Below is a small trained network, with its code and all its weights. Each question gives an input and a target symbol and asks what happens when units are switched off, that is, made to give their printed mean instead of their output.

import numpy as np


def w(rows, s, z=0):
    codes = np.array(rows[::2]) - 128.0
    scale = np.full(codes.shape[1], s)
    scale[-1] = z or s
    return codes * scale


def f(y):
    return y / 2 * (1 + np.tanh(0.7978845608 * (y + 0.044715 * y**3)))


def softmax(a):
    e = np.exp(a - a.max(-1, keepdims=True))
    return e / e.sum(-1, keepdims=True)


def log_softmax(a):
    a = a - a.max(-1, keepdims=True)
    return a - np.log(np.exp(a).sum(-1, keepdims=True))


def net(x, mask):
    ids = ['ΛΞΦΩαβγδεζημπ'.index(c) for c in x.split()]
    T = len(ids)
    res = E[ids] + P[:T]
    u = 0
    for l in range(3):
        r = res
        for j in range(2):
            rows = slice(2 * j, 2 * j + 2)
            q, k, v = (r @ M[l][rows].T for M in (Q, K, V))
            z = softmax(np.where(np.tri(T) > 0, q @ k.T / 2**0.5, -1e9)) @ v
            o = O[l][rows]
            res = res + np.where(mask[u + j], z, o[:, -1]) @ o[:, :-1]
        u += 2
        y = f(res @ A[l][:, :-1].T + A[l][:, -1])
        res = res + np.where(mask[u : u + 4], y, B[l][:, -1]) @ B[l][:, :-1]
        u += 4
    return log_softmax(res[-1] @ U[:, :-1].T + U[:, -1])


Q, K, V, O, A, B = {}, {}, {}, {}, {}, {}
E = w([
[87,203,112,49,142,92,47,174],'Λ',
[104,59,105,67,85,170,127,77],'Ξ',
[174,90,83,100,169,93,133,236],'Φ',
[202,36,98,142,185,177,68,151],'Ω',
[141,141,147,17,153,203,76,98],'α',
[113,103,33,69,138,117,151,175],'β',
[197,154,156,115,144,21,96,132],'γ',
[23,123,104,180,158,72,133,143],'δ',
[116,148,80,63,180,163,139,70],'ε',
[221,202,83,247,53,240,94,206],'ζ',
[105,140,91,131,226,114,106,214],'η',
[79,72,105,161,201,159,131,110],'μ',
[110,95,141,133,84,63,148,45],'π',
],0.016)
P = w([
[185,141,1,102,126,83,81,50],'0',
[156,125,44,97,122,100,129,106],'1',
[145,118,86,99,123,112,138,125],'2',
[133,115,110,102,126,121,149,138],'3',
[126,111,133,105,130,127,150,146],'4',
[117,108,149,109,130,131,162,161],'5',
[112,107,164,115,132,139,169,171],'6',
[103,106,177,121,131,144,170,184],'7',
[99,109,187,129,136,150,173,190],'8',
[93,108,198,137,138,157,175,199],'9',
[88,111,204,145,140,165,175,206],'10',
],0.0097)
Q[0] = w([
[100,143,111,101,163,135,94,181],'0.h1',
[87,147,45,135,108,52,132,149],'0.h1',
[253,132,190,216,165,128,124,69],'0.h2',
[193,59,2,214,172,117,55,228],'0.h2',
],0.0082)
K[0] = w([
[108,152,97,108,157,140,145,175],'0.h1',
[90,138,146,95,162,87,142,129],'0.h1',
[179,106,164,93,134,34,183,81],'0.h2',
[81,82,107,52,254,86,122,130],'0.h2',
],0.0087)
V[0] = w([
[169,159,93,243,151,233,84,225],'0.h1',
[123,148,156,254,23,206,141,149],'0.h1',
[188,213,173,216,120,74,99,148],'0.h2',
[123,129,209,73,149,4,152,103],'0.h2',
],0.0058)
O[0] = w([
[129,93,188,92,150,167,254,124,107],'0.h1',
[87,165,196,76,163,148,180,189,2],'0.h1',
[69,136,131,154,64,106,68,141,95],'0.h2',
[85,135,198,87,136,151,215,144,102],'0.h2',
],0.0091,0.0066)
A[0] = w([
[2,200,208,152,39,51,56,127,67],'0.n1',
[151,106,110,231,12,223,95,109,45],'0.n2',
[118,117,137,202,85,68,184,83,253],'0.n3',
[95,134,148,9,129,106,212,82,30],'0.n4',
],0.0077,0.0047)
B[0] = w([
[90,102,193,116,138,135,217,174,234],'0.n1',
[181,150,96,110,58,113,63,88,195],'0.n2',
[185,80,121,149,151,185,54,128,252],'0.n3',
[122,165,47,154,97,118,7,107,115],'0.n4',
],0.013,0.0036)
Q[1] = w([
[174,51,118,163,161,124,112,143],'1.h1',
[170,124,164,152,147,177,125,124],'1.h1',
[119,176,101,124,204,108,73,188],'1.h2',
[85,100,99,249,159,90,134,119],'1.h2',
],0.016)
K[1] = w([
[156,120,120,196,101,176,186,147],'1.h1',
[158,175,160,146,97,199,168,115],'1.h1',
[141,211,109,113,220,38,157,175],'1.h2',
[78,24,95,252,203,98,77,152],'1.h2',
],0.013)
V[1] = w([
[137,2,140,147,154,123,145,131],'1.h1',
[90,110,163,21,139,105,124,130],'1.h1',
[64,158,178,142,164,149,127,219],'1.h2',
[134,119,100,161,55,63,143,110],'1.h2',
],0.0068)
O[1] = w([
[111,210,55,65,166,137,23,125,185],'1.h1',
[32,94,144,104,228,154,72,210,40],'1.h1',
[222,135,72,101,60,84,98,2,2],'1.h2',
[118,140,197,110,193,249,124,104,162],'1.h2',
],0.0052,0.0083)
A[1] = w([
[75,116,162,156,131,179,227,200,35],'1.n1',
[30,23,188,107,231,114,227,170,86],'1.n2',
[172,141,139,179,174,168,122,244,254],'1.n3',
[58,118,134,254,151,117,216,80,13],'1.n4',
],0.0087,0.0065)
B[1] = w([
[144,59,37,180,126,102,101,134,138],'1.n1',
[188,181,170,81,140,187,97,140,152],'1.n2',
[106,145,149,97,95,89,155,112,251],'1.n3',
[89,155,130,173,117,81,148,6,132],'1.n4',
],0.016,0.012)
Q[2] = w([
[220,93,86,94,5,61,114,151],'2.h1',
[154,129,212,154,95,97,82,56],'2.h1',
[151,155,90,93,141,103,141,110],'2.h2',
[132,239,172,151,103,37,84,140],'2.h2',
],0.012)
K[2] = w([
[182,172,100,116,5,67,131,138],'2.h1',
[136,105,199,121,132,83,102,67],'2.h1',
[127,130,82,103,103,162,160,134],'2.h2',
[170,128,125,199,68,108,166,171],'2.h2',
],0.016)
V[2] = w([
[97,89,4,136,140,191,100,79],'2.h1',
[40,103,147,104,129,144,254,206],'2.h1',
[143,102,161,98,161,26,118,171],'2.h2',
[114,44,91,128,196,99,97,196],'2.h2',
],0.0056)
O[2] = w([
[138,155,255,134,94,71,151,118,9],'2.h1',
[163,139,183,156,118,107,32,97,4],'2.h1',
[100,105,154,146,124,220,164,81,159],'2.h2',
[117,107,83,19,48,186,177,130,65],'2.h2',
],0.0072,0.0025)
A[2] = w([
[185,142,20,164,114,123,67,94,2],'2.n1',
[115,105,26,125,121,123,96,77,103],'2.n2',
[122,96,182,120,118,102,249,141,155],'2.n3',
[93,110,131,128,179,157,83,86,244],'2.n4',
],0.011,0.0046)
B[2] = w([
[12,117,116,201,182,205,198,150,218],'2.n1',
[202,236,254,84,126,48,47,60,253],'2.n2',
[26,126,189,94,145,234,66,118,196],'2.n3',
[105,172,78,30,80,56,211,162,200],'2.n4',
],0.0074,0.0058)
U = w([
[94,130,123,148,140,110,92,183,80],'Λ',
[118,186,133,141,96,175,49,106,33],'Ξ',
[1,65,123,109,144,155,211,174,207],'Φ',
[145,127,96,141,168,177,100,118,102],'Ω',
[115,178,227,112,151,161,142,183,78],'α',
[180,133,23,100,94,64,118,65,254],'β',
[167,131,205,147,167,115,120,141,87],'γ',
[93,134,168,147,122,105,143,104,53],'δ',
[108,173,119,140,169,146,106,122,62],'ε',
[142,192,131,161,86,140,165,149,83],'ζ',
[113,115,105,147,187,119,159,131,103],'η',
[130,156,161,134,148,160,139,78,58],'μ',
[127,101,139,158,108,156,76,120,104],'π',
],0.0088,0.0082)

Each question gives the input, a string of symbols that net reads in full, and the target symbol t.
The units are the heads (2 rows each of Q, K, V and O) and the neurons (one row each of A and B). Each row of codes is followed by its name. A weight is (code - 128) times the scale printed after its matrix; where a second scale follows, it is the last column's (O, A, B and U).
mask holds one flag per unit, layer by layer, with each layer's heads first. A switched-off unit (its flag False) gives its mean, the last column of its rows in O or B, instead of its output. The means were averaged over made-up inputs and are rounded, as every weight is.
A unit's drop is (log p(t) with every unit on - log p(t) with that unit switched off) / (log p(t) with every unit on - log p(t) with every unit switched off).
The circuit of an input: a set's keep is (log p(t) with only the set's units on - log p(t) with every unit switched off) / (log p(t) with every unit on - log p(t) with every unit switched off). Starting from the 12 units with the biggest drops (on a tie, the unit counted first), units are removed one at a time, each time the one whose removal leaves the highest keep (on an exact tie, the one counted first), for as long as the keep stays at least 0.8.
units of the circuit, in order: the units of the circuit, biggest drop first
k most important neurons of layer l: the k neurons of layer l with the biggest drops, biggest first
which heads matter: for each layer, one digit per head in row order, 1 if its drop is at least 0.15 and else 0, layers parted by /
input δ γ μ ε Ξ η, target β: which heads matter => 01 / 01 / 00
input Ξ μ Ω Λ Ξ Ω Ω Φ, target β: units of the circuit, in order => [1.h2]
input η β ε γ Λ ζ α ζ, target Φ: units of the circuit, in order => [2.n1, 0.h1, 1.n1]
input α Φ Φ, target Φ: which heads matter => 10 / 00 / 01
input Λ π π Ω ε η π, target α: 3 most important neurons of layer 0 => [0.n1, 0.n2, 0.n3]
input Λ Ξ Ξ γ Λ α μ, target β: units of the circuit, in order => [1.h1, 1.h2, 2.n3]
input δ μ Λ μ Φ δ Ω β δ, target α: which heads matter => 10 / 10 / 10
input γ ζ π Φ, target Φ: units of the circuit, in order => [0.n2, 2.h1]
input μ Φ Ξ ε ζ Λ γ β α, target α: units of the circuit, in order => [0.h1, 1.n2]
input η β μ γ π ε μ π α γ, target Φ: units of the circuit, in order => [2.n2, 2.h1]
input Λ ζ π α ζ γ Ξ β Λ, target Φ: units of the circuit, in order => [0.n1, 0.h2]
input α μ δ Λ ζ η δ γ δ, target δ: units of the circuit, in order => [1.n4, 1.h1, 0.n3, 0.n2]
input Λ δ ε γ δ ζ α Ξ μ μ, target μ: units of the circuit, in order => [1.n4, 1.h1, 0.n2, 1.n2]
input γ η Ω α α γ μ Ξ, target β: which heads matter => 10 / 00 / 00
input γ μ π π, target Φ: which heads matter => 11 / 01 / 00
input α Ω γ γ δ π ε Φ Λ, target β: which heads matter => 11 / 01 / 10
input π Ξ γ Ξ η Ξ Λ, target β: which heads matter => 01 / 01 / 00
input ζ δ δ ζ δ η Φ ε π β, target β: 3 most important neurons of layer 0 => [0.n1, 0.n2, 0.n3]
input γ Λ Φ γ γ Λ, target Φ: which heads matter => 10 / 01 / 01
input α β γ Φ η δ Ξ η γ α, target Φ: units of the circuit, in order => [2.n2]
input δ η Φ Φ Ξ Ω ε γ δ α, target β: which heads matter => 00 / 01 / 00
input ζ η β μ Λ γ Φ Λ β Φ ζ, target Φ: which heads matter => 00 / 00 / 00
input ε μ β η γ α Ξ γ Ξ Λ γ, target α: units of the circuit, in order => [0.h2, 1.n2, 0.n2]
input ζ Ω μ γ γ π Ξ, target Ξ: which heads matter => 11 / 00 / 00
input ε ε γ Ω α Φ δ, target β: which heads matter => 00 / 01 / 00
input γ γ Ξ β Λ Ω δ ε Λ α π, target β: 2 most important neurons of layer 0 => [0.n3, 0.n1]
